Below is a small trained network, with its code and all its weights. Each question gives an input and a target symbol and asks what happens when units are switched off, that is, made to give their printed mean instead of their output.

import numpy as np


def w(rows, s, z=0):
    codes = np.array(rows[::2]) - 128.0
    scale = np.full(codes.shape[1], s)
    scale[-1] = z or s
    return codes * scale


def norm(h):
    return h / np.sqrt((h * h).mean(-1, keepdims=True) + 1e-5)


def f(y):
    return y / 2 * (1 + np.tanh(0.7978845608 * (y + 0.044715 * y**3)))


def softmax(a):
    e = np.exp(a - a.max(-1, keepdims=True))
    return e / e.sum(-1, keepdims=True)


def log_softmax(a):
    a = a - a.max(-1, keepdims=True)
    return a - np.log(np.exp(a).sum(-1, keepdims=True))


def net(x, mask):
    ids = ['ΘΣαηλμπ'.index(c) for c in x.split()]
    T = len(ids)
    res = E[ids] + P[:T]
    u = 0
    for l in range(2):
        q, k, v = (norm(res) @ M[l].T for M in (Q, K, V))
        z = softmax(np.where(np.tri(T) > 0, q @ k.T / 4**0.5, -1e9)) @ v
        res = res + np.where(mask[u], z, O[l][:, -1]) @ O[l][:, :-1]
        u += 1
        y = f(norm(res) @ A[l][:, :-1].T + A[l][:, -1])
        res = res + np.where(mask[u : u + 4], y, B[l][:, -1]) @ B[l][:, :-1]
        u += 4
    return log_softmax(norm(res)[-1] @ U[:, :-1].T + U[:, -1])


Q, K, V, O, A, B = {}, {}, {}, {}, {}, {}
E = w([
[146,99,115,91,62],'Θ',
[148,101,62,169,61],'Σ',
[151,129,49,65,129],'α',
[76,110,94,84,124],'η',
[109,9,105,131,127],'λ',
[99,161,241,121,113],'μ',
[179,66,168,145,90],'π',
],0.016)
P = w([
[137,207,143,255,105],'0',
[169,112,46,162,66],'1',
[156,136,96,124,89],'2',
[143,131,108,109,90],'3',
[140,114,119,99,106],'4',
[121,127,149,101,124],'5',
[119,98,164,90,143],'6',
[109,91,176,90,147],'7',
[94,79,157,80,120],'8',
[124,95,134,98,112],'9',
],0.0058)
Q[0] = w([
[167,164,111,101,254],'L0H1',
[97,117,64,203,192],'L0H1',
[143,124,191,76,82],'L0H1',
[126,126,101,172,81],'L0H1',
],0.014)
K[0] = w([
[178,247,75,232,55],'L0H1',
[234,212,141,144,180],'L0H1',
[23,37,98,123,117],'L0H1',
[171,125,199,96,139],'L0H1',
],0.011)
V[0] = w([
[137,186,119,153,124],'L0H1',
[119,148,109,70,133],'L0H1',
[165,131,127,122,51],'L0H1',
[8,116,97,140,62],'L0H1',
],0.015)
O[0] = w([
[49,145,100,189,123,38],'L0H1',
[115,193,93,24,110,122],'L0H1',
[188,93,12,164,98,183],'L0H1',
[227,187,133,161,254,255],'L0H1',
],0.0092,0.0097)
A[0] = w([
[119,101,134,172,168,82],'L0N1',
[86,46,83,142,130,56],'L0N2',
[115,124,92,89,255,155],'L0N3',
[224,169,129,216,31,255],'L0N4',
],0.0098,0.00094)
B[0] = w([
[151,166,68,107,44,142],'L0N1',
[78,168,124,82,152,151],'L0N2',
[2,120,86,122,132,247],'L0N3',
[29,149,237,39,133,254],'L0N4',
],0.0086,0.0055)
Q[1] = w([
[47,40,59,152,173],'L1H1',
[72,153,215,79,4],'L1H1',
[224,161,218,128,28],'L1H1',
[95,100,8,157,97],'L1H1',
],0.016)
K[1] = w([
[134,159,129,218,52],'L1H1',
[111,103,169,31,84],'L1H1',
[181,71,139,2,172],'L1H1',
[177,162,100,149,64],'L1H1',
],0.02)
V[1] = w([
[112,81,157,208,133],'L1H1',
[66,135,190,112,230],'L1H1',
[218,6,135,125,81],'L1H1',
[227,171,58,143,219],'L1H1',
],0.017)
O[1] = w([
[218,79,211,143,82,103],'L1H1',
[224,252,119,38,144,123],'L1H1',
[92,75,181,54,3,208],'L1H1',
[54,141,250,136,248,255],'L1H1',
],0.012,0.0071)
A[1] = w([
[226,204,72,166,122,50],'L1N1',
[142,151,250,109,112,108],'L1N2',
[152,153,177,175,191,134],'L1N3',
[73,156,50,185,169,4],'L1N4',
],0.024,0.0017)
B[1] = w([
[22,190,169,253,99,197],'L1N1',
[128,240,149,12,65,254],'L1N2',
[194,36,110,183,163,195],'L1N3',
[132,157,35,13,82,173],'L1N4',
],0.016,0.015)
U = w([
[17,85,173,146,151,7],'Θ',
[239,50,166,173,137,248],'Σ',
[128,124,6,85,145,11],'α',
[191,172,136,145,253,156],'η',
[183,202,212,63,81,81],'λ',
[141,208,122,241,88,187],'μ',
[243,66,92,152,34,198],'π',
],0.0069,0.0013)

Each question gives the input, a string of symbols that net reads in full, and the target symbol t.
The units are the heads (4 rows each of Q, K, V and O) and the neurons (one row each of A and B). Each row of codes is followed by its name. A weight is (code - 128) times the scale printed after its matrix; where a second scale follows, it is the last column's (O, A, B and U).
mask holds one flag per unit, layer by layer, with each layer's heads first. A switched-off unit (its flag False) gives its mean, the last column of its rows in O or B, instead of its output. The means were averaged over made-up inputs and are rounded, as every weight is.
A unit's drop is (log p(t) with every unit on - log p(t) with that unit switched off) / (log p(t) with every unit on - log p(t) with every unit switched off).
The circuit of an input: a set's keep is (log p(t) with only the set's units on - log p(t) with every unit switched off) / (log p(t) with every unit on - log p(t) with every unit switched off). Starting from all 10 units, units are removed one at a time, each time the one whose removal leaves the highest keep (on an exact tie, the one counted first), for as long as the keep stays at least 0.8.
units of the circuit, in order: the units of the circuit, biggest drop first
top k neurons: the k neurons with the biggest drops, biggest first
input π λ Σ η μ μ λ, target π: units of the circuit, in order -> L1H1, L0H1
input μ Θ Σ π, target π: units of the circuit, in order -> L0H1, L1H1, L0N4
input μ Σ λ, target μ: top 2 neurons -> L0N4, L1N1
input μ λ Σ, target μ: units of the circuit, in order -> L0H1, L1H1, L0N4, L1N1
input λ Θ η α μ, target η: top 2 neurons -> L0N3, L1N3
input π η μ Θ Θ λ μ η, target π: units of the circuit, in order -> L0N3, L1H1, L0H1
input α μ α, target α: units of the circuit, in order -> L0N4, L0H1, L1N4, L1H1
input μ η η Θ Σ, target η: top 2 neurons -> L0N3, L0N4
input η α λ Θ λ α π η λ, target η: units of the circuit, in order -> L1H1
input η Σ Σ π α, target η: units of the circuit, in order -> L1H1, L0N4
input α η Θ η, target α: units of the circuit, in order -> L0N3, L1N4, L0H1, L1H1
input Θ α λ Θ Θ η Θ μ, target η: top 2 neurons -> L0N3, L0N4
input Σ μ α π π π, target π: units of the circuit, in order -> L0H1, L1H1
input Θ λ Σ η, target Θ: units of the circuit, in order -> L1H1
input Σ λ η η λ λ η, target Σ: top 2 neurons -> L0N4, L1N3
input λ π μ α λ λ η π, target η: top 2 neurons -> L0N4, L0N3
input α μ Σ η λ, target α: top 2 neurons -> L0N4, L1N4
input μ μ μ, target μ: top 2 neurons -> L1N1, L1N2
input α μ η λ μ λ Σ Θ Θ η, target α: top 3 neurons -> L0N4, L0N3, L1N4
input α λ Θ α α α Θ α Σ, target Θ: top 4 neurons -> L0N3, L1N2, L1N4, L1N3
